Below is a small trained network, with its code and all its weights. Each question gives an input and a target symbol and asks what happens when units are switched off, that is, made to give their printed mean instead of their output.

import numpy as np


def w(rows, s, z=0):
    codes = np.array(rows[::2]) - 128.0
    scale = np.full(codes.shape[1], s)
    scale[-1] = z or s
    return codes * scale


def f(y):
    return y / 2 * (1 + np.tanh(0.7978845608 * (y + 0.044715 * y**3)))


def softmax(a):
    e = np.exp(a - a.max(-1, keepdims=True))
    return e / e.sum(-1, keepdims=True)


def log_softmax(a):
    a = a - a.max(-1, keepdims=True)
    return a - np.log(np.exp(a).sum(-1, keepdims=True))


def net(x, mask):
    ids = ['Σβεμτω'.index(c) for c in x.split()]
    T = len(ids)
    res = E[ids] + P[:T]
    q, k, v = (res @ M[0].T for M in (Q, K, V))
    z = softmax(np.where(np.tri(T) > 0, q @ k.T / 4**0.5, -1e9)) @ v
    res = res + np.where(mask[0], z, O[0][:, -1]) @ O[0][:, :-1]
    y = f(res @ A[0][:, :-1].T + A[0][:, -1])
    res = res + np.where(mask[1:13], y, B[0][:, -1]) @ B[0][:, :-1]
    return log_softmax(res[-1] @ U[:, :-1].T + U[:, -1])


Q, K, V, O, A, B = {}, {}, {}, {}, {}, {}
E = w([
[211,172,28,246],'Σ',
[138,175,163,208],'β',
[100,142,97,144],'ε',
[136,160,40,9],'μ',
[108,155,82,102],'τ',
[161,58,127,108],'ω',
],0.016)
P = w([
[1,244,14,211],'0',
[91,139,78,96],'1',
[107,106,126,108],'2',
[130,89,150,115],'3',
[147,77,163,121],'4',
[171,87,189,135],'5',
[182,79,195,136],'6',
],0.0093)
Q[0] = w([
[112,75,7,146],'h0',
[178,151,138,189],'h0',
[83,100,170,173],'h0',
[193,153,86,141],'h0',
],0.012)
K[0] = w([
[93,172,111,254],'h0',
[95,196,118,249],'h0',
[124,109,223,180],'h0',
[153,137,119,226],'h0',
],0.0085)
V[0] = w([
[228,35,255,92],'h0',
[111,66,183,178],'h0',
[70,213,92,222],'h0',
[32,215,171,133],'h0',
],0.0082)
O[0] = w([
[80,92,2,108,3],'h0',
[115,46,47,37,101],'h0',
[146,233,164,60,217],'h0',
[201,164,184,32,140],'h0',
],0.0082,0.011)
A[0] = w([
[235,170,99,171,168],'n0',
[37,211,47,67,220],'n1',
[192,127,207,21,254],'n2',
[77,29,44,147,188],'n3',
[38,141,187,46,93],'n4',
[105,131,161,193,112],'n5',
[85,141,180,251,96],'n6',
[22,13,80,137,36],'n7',
[157,83,182,128,112],'n8',
[57,142,2,121,223],'n9',
[186,213,161,183,127],'n10',
[40,181,85,217,160],'n11',
],0.01,0.0073)
B[0] = w([
[106,90,77,139,194],'n0',
[145,189,190,23,133],'n1',
[103,164,141,173,254],'n2',
[123,90,166,149,144],'n3',
[172,79,58,121,144],'n4',
[119,133,136,115,141],'n5',
[133,160,185,88,155],'n6',
[159,144,142,19,135],'n7',
[96,194,96,57,144],'n8',
[113,173,126,175,132],'n9',
[127,63,111,97,243],'n10',
[176,252,66,53,134],'n11',
],0.013,0.022)
U = w([
[108,226,165,100,135],'Σ',
[74,135,94,247,255],'β',
[116,58,118,169,199],'ε',
[89,138,84,104,55],'μ',
[144,123,106,118,43],'τ',
[182,147,93,134,64],'ω',
],0.013,0.0067)

Each question gives the input, a string of symbols that net reads in full, and the target symbol t.
The units are the heads (4 rows each of Q, K, V and O) and the neurons (one row each of A and B). Each row of codes is followed by its name. A weight is (code - 128) times the scale printed after its matrix; where a second scale follows, it is the last column's (O, A, B and U).
mask holds one flag per unit, heads first, then neurons. A switched-off unit (its flag False) gives its mean, the last column of its rows in O or B, instead of its output. The means were averaged over made-up inputs and are rounded, as every weight is.
A unit's drop is (log p(t) with every unit on - log p(t) with that unit switched off) / (log p(t) with every unit on - log p(t) with every unit switched off).
The circuit of an input: a set's keep is (log p(t) with only the set's units on - log p(t) with every unit switched off) / (log p(t) with every unit on - log p(t) with every unit switched off). Starting from the 12 units with the biggest drops (on a tie, the unit counted first), units are removed one at a time, each time the one whose removal leaves the highest keep (on an exact tie, the one counted first), for as long as the keep stays at least 0.8.
circuit, biggest first: the units of the circuit, biggest drop first
top k neurons: the k neurons with the biggest drops, biggest first
drop when u is switched off: that unit's drop, to one decimal
input ε β ω τ ω ω ε, target β: circuit, biggest first => [n10 h0]
input β μ β Σ ω β τ, target β: top 2 neurons => [n6 n10]
input ε τ ω, target Σ: top 2 neurons => [n8 n0]
input μ ω ε μ, target β: circuit, biggest first => [h0 n2 n6 n1]
input ε Σ μ ω ω Σ, target ε: circuit, biggest first => [n10 n2]
input β Σ τ β ε ω ε, target β: circuit, biggest first => [n6 n10 h0]
input ω Σ Σ, target ω: circuit, biggest first => [n2]
input ε ω ω β Σ, target ε: top 3 neurons => [n10 n0 n11]
input ω β ω τ Σ τ Σ, target ω: top 2 neurons => [n11 n2]
input Σ β ω ε ω Σ, target Σ: drop when n6 is switched off => 0.9
input ω Σ ω, target β: drop when n2 is switched off => -0.1
input β ω ω, target β: drop when n10 is switched off => 0.7
